Here is a tiny trained network, its code and every weight. The questions are about switching its units off for an input and a target symbol, where a switched-off unit gives its printed mean instead of its output.

import numpy as np


def w(rows, s, z=0):
    codes = np.array(rows[::2]) - 128.0
    scale = np.full(codes.shape[1], s)
    scale[-1] = z or s
    return codes * scale


def norm(h):
    return h / np.sqrt((h * h).mean(-1, keepdims=True) + 1e-5)


def f(y):
    return y / 2 * (1 + np.tanh(0.7978845608 * (y + 0.044715 * y**3)))


def softmax(a):
    e = np.exp(a - a.max(-1, keepdims=True))
    return e / e.sum(-1, keepdims=True)


def log_softmax(a):
    a = a - a.max(-1, keepdims=True)
    return a - np.log(np.exp(a).sum(-1, keepdims=True))


def net(x, mask):
    ids = ['εθλξστφψ'.index(c) for c in x.split()]
    T = len(ids)
    res = E[ids] + P[:T]
    u = 0
    for l in range(2):
        r = norm(res)
        for j in range(3):
            rows = slice(2 * j, 2 * j + 2)
            q, k, v = (r @ M[l][rows].T for M in (Q, K, V))
            z = softmax(np.where(np.tri(T) > 0, q @ k.T / 2**0.5, -1e9)) @ v
            o = O[l][rows]
            res = res + np.where(mask[u + j], z, o[:, -1]) @ o[:, :-1]
        u += 3
        y = f(norm(res) @ A[l][:, :-1].T + A[l][:, -1])
        res = res + np.where(mask[u : u + 12], y, B[l][:, -1]) @ B[l][:, :-1]
        u += 12
    return log_softmax(norm(res)[-1] @ U[:, :-1].T + U[:, -1])


Q, K, V, O, A, B = {}, {}, {}, {}, {}, {}
E = w([
[167,178,4],'ε',
[99,145,108],'θ',
[136,200,34],'λ',
[66,187,107],'ξ',
[154,159,6],'σ',
[152,156,2],'τ',
[104,137,104],'φ',
[132,188,162],'ψ',
],0.012)
P = w([
[173,154,30],'0',
[237,140,172],'1',
[99,85,84],'2',
[186,151,122],'3',
[1,81,74],'4',
[170,152,105],'5',
[54,51,101],'6',
[158,224,166],'7',
[73,39,128],'8',
[126,192,156],'9',
],0.013)
Q[0] = w([
[254,183,193],'L0H1',
[94,73,122],'L0H1',
[223,107,145],'L0H2',
[139,193,155],'L0H2',
[47,6,157],'L0H3',
[181,122,174],'L0H3',
],0.0091)
K[0] = w([
[65,185,146],'L0H1',
[97,99,116],'L0H1',
[145,215,27],'L0H2',
[157,101,84],'L0H2',
[27,116,198],'L0H3',
[165,1,51],'L0H3',
],0.0099)
V[0] = w([
[224,86,112],'L0H1',
[85,155,11],'L0H1',
[121,184,138],'L0H2',
[185,166,147],'L0H2',
[77,121,152],'L0H3',
[72,160,120],'L0H3',
],0.013)
O[0] = w([
[133,63,54,147],'L0H1',
[52,72,217,245],'L0H1',
[134,180,29,144],'L0H2',
[88,83,169,128],'L0H2',
[66,67,3,88],'L0H3',
[117,79,74,142],'L0H3',
],0.0068,0.012)
A[0] = w([
[94,157,69,218],'L0N1',
[134,127,133,57],'L0N2',
[57,137,122,60],'L0N3',
[125,77,221,114],'L0N4',
[50,94,101,44],'L0N5',
[141,161,157,149],'L0N6',
[136,58,188,254],'L0N7',
[254,86,159,49],'L0N8',
[94,114,135,137],'L0N9',
[104,153,149,110],'L0N10',
[99,104,173,87],'L0N11',
[148,161,110,123],'L0N12',
],0.013,0.0023)
B[0] = w([
[143,136,210,202],'L0N1',
[92,155,110,113],'L0N2',
[120,82,41,205],'L0N3',
[111,166,2,181],'L0N4',
[78,62,108,254],'L0N5',
[140,66,120,181],'L0N6',
[152,233,103,184],'L0N7',
[135,179,102,168],'L0N8',
[156,121,156,170],'L0N9',
[97,71,169,164],'L0N10',
[154,136,59,162],'L0N11',
[108,129,117,137],'L0N12',
],0.006,0.0052)
Q[1] = w([
[175,100,105],'L1H1',
[227,139,79],'L1H1',
[140,124,17],'L1H2',
[136,93,11],'L1H2',
[141,155,47],'L1H3',
[163,80,157],'L1H3',
],0.011)
K[1] = w([
[213,73,115],'L1H1',
[161,70,173],'L1H1',
[68,163,2],'L1H2',
[14,157,137],'L1H2',
[238,89,161],'L1H3',
[33,74,160],'L1H3',
],0.0087)
V[1] = w([
[204,107,148],'L1H1',
[164,8,120],'L1H1',
[94,131,181],'L1H2',
[150,204,154],'L1H2',
[150,118,220],'L1H3',
[59,101,117],'L1H3',
],0.015)
O[1] = w([
[213,53,93,4],'L1H1',
[83,47,122,32],'L1H1',
[156,188,237,106],'L1H2',
[138,203,111,117],'L1H2',
[138,78,255,27],'L1H3',
[34,157,177,141],'L1H3',
],0.0081,0.0038)
A[1] = w([
[109,147,154,142],'L1N1',
[116,204,157,143],'L1N2',
[166,174,134,127],'L1N3',
[140,105,163,139],'L1N4',
[133,84,219,88],'L1N5',
[151,64,97,203],'L1N6',
[249,151,163,117],'L1N7',
[186,167,71,253],'L1N8',
[134,146,135,115],'L1N9',
[81,166,158,126],'L1N10',
[122,122,134,116],'L1N11',
[64,177,98,196],'L1N12',
],0.016,0.0069)
B[1] = w([
[143,125,162,149],'L1N1',
[212,116,103,205],'L1N2',
[214,164,83,170],'L1N3',
[141,69,90,120],'L1N4',
[94,41,114,121],'L1N5',
[210,214,180,187],'L1N6',
[135,116,3,172],'L1N7',
[202,214,233,227],'L1N8',
[109,166,144,130],'L1N9',
[181,82,157,175],'L1N10',
[121,139,115,125],'L1N11',
[144,146,164,255],'L1N12',
],0.0078,0.0098)
U = w([
[115,183,231,183],'ε',
[137,63,109,92],'θ',
[175,154,87,231],'λ',
[78,169,73,3],'ξ',
[144,26,211,116],'σ',
[54,172,84,41],'τ',
[127,66,89,97],'φ',
[44,108,254,83],'ψ',
],0.01,0.0043)

Each question gives the input, a string of symbols that net reads in full, and the target symbol t.
The units are the heads (2 rows each of Q, K, V and O) and the neurons (one row each of A and B). Each row of codes is followed by its name. A weight is (code - 128) times the scale printed after its matrix; where a second scale follows, it is the last column's (O, A, B and U).
mask holds one flag per unit, layer by layer, with each layer's heads first. A switched-off unit (its flag False) gives its mean, the last column of its rows in O or B, instead of its output. The means were averaged over made-up inputs and are rounded, as every weight is.
A unit's drop is (log p(t) with every unit on - log p(t) with that unit switched off) / (log p(t) with every unit on - log p(t) with every unit switched off).
most important unit: the unit with the biggest drop
k most important neurons: the k neurons with the biggest drops, biggest first
which heads matter: for each layer, one digit per head in row order, 1 if its drop is at least 0.15 and else 0, layers parted by /
drop of u: that unit's drop, to one decimal
input ξ ψ φ, target ψ: most important unit -> L1N2
input ψ φ σ, target σ: which heads matter -> 011 / 011
input λ ξ ε, target ε: which heads matter -> 001 / 100
input ξ φ ψ, target ψ: which heads matter -> 101 / 000
input ξ ξ ψ, target ψ: which heads matter -> 111 / 000
input λ φ τ, target ε: which heads matter -> 001 / 000
input ξ θ ξ, target ψ: which heads matter -> 000 / 010
input θ ξ ψ, target τ: which heads matter -> 111 / 110
input ψ ξ τ, target σ: which heads matter -> 000 / 000
input ψ θ θ ψ ξ ξ ψ ψ λ, target ψ: 2 most important neurons -> [L1N2 L0N1]
input λ ε σ, target ε: which heads matter -> 001 / 000
input ξ θ ε, target ψ: 3 most important neurons -> [L0N1 L0N7 L0N4]
input ψ ψ λ, target σ: which heads matter -> 010 / 001
input ξ ξ θ, target ψ: most important unit -> L0H1
input λ ε τ, target ε: 4 most important neurons -> [L0N1 L0N10 L0N6 L0N5]
input ε θ φ θ φ θ τ θ ε, target τ: 3 most important neurons -> [L0N4 L1N8 L1N2]
input ξ ξ φ, target ψ: which heads matter -> 100 / 001
input ξ λ ξ, target ψ: drop of L1N2 -> 0.1
input λ ξ λ, target ε: drop of L0N10 -> 0.3
input θ τ σ, target τ: drop of L0H3 -> 0.3
input ξ θ λ, target ψ: most important neuron -> [L0N1]
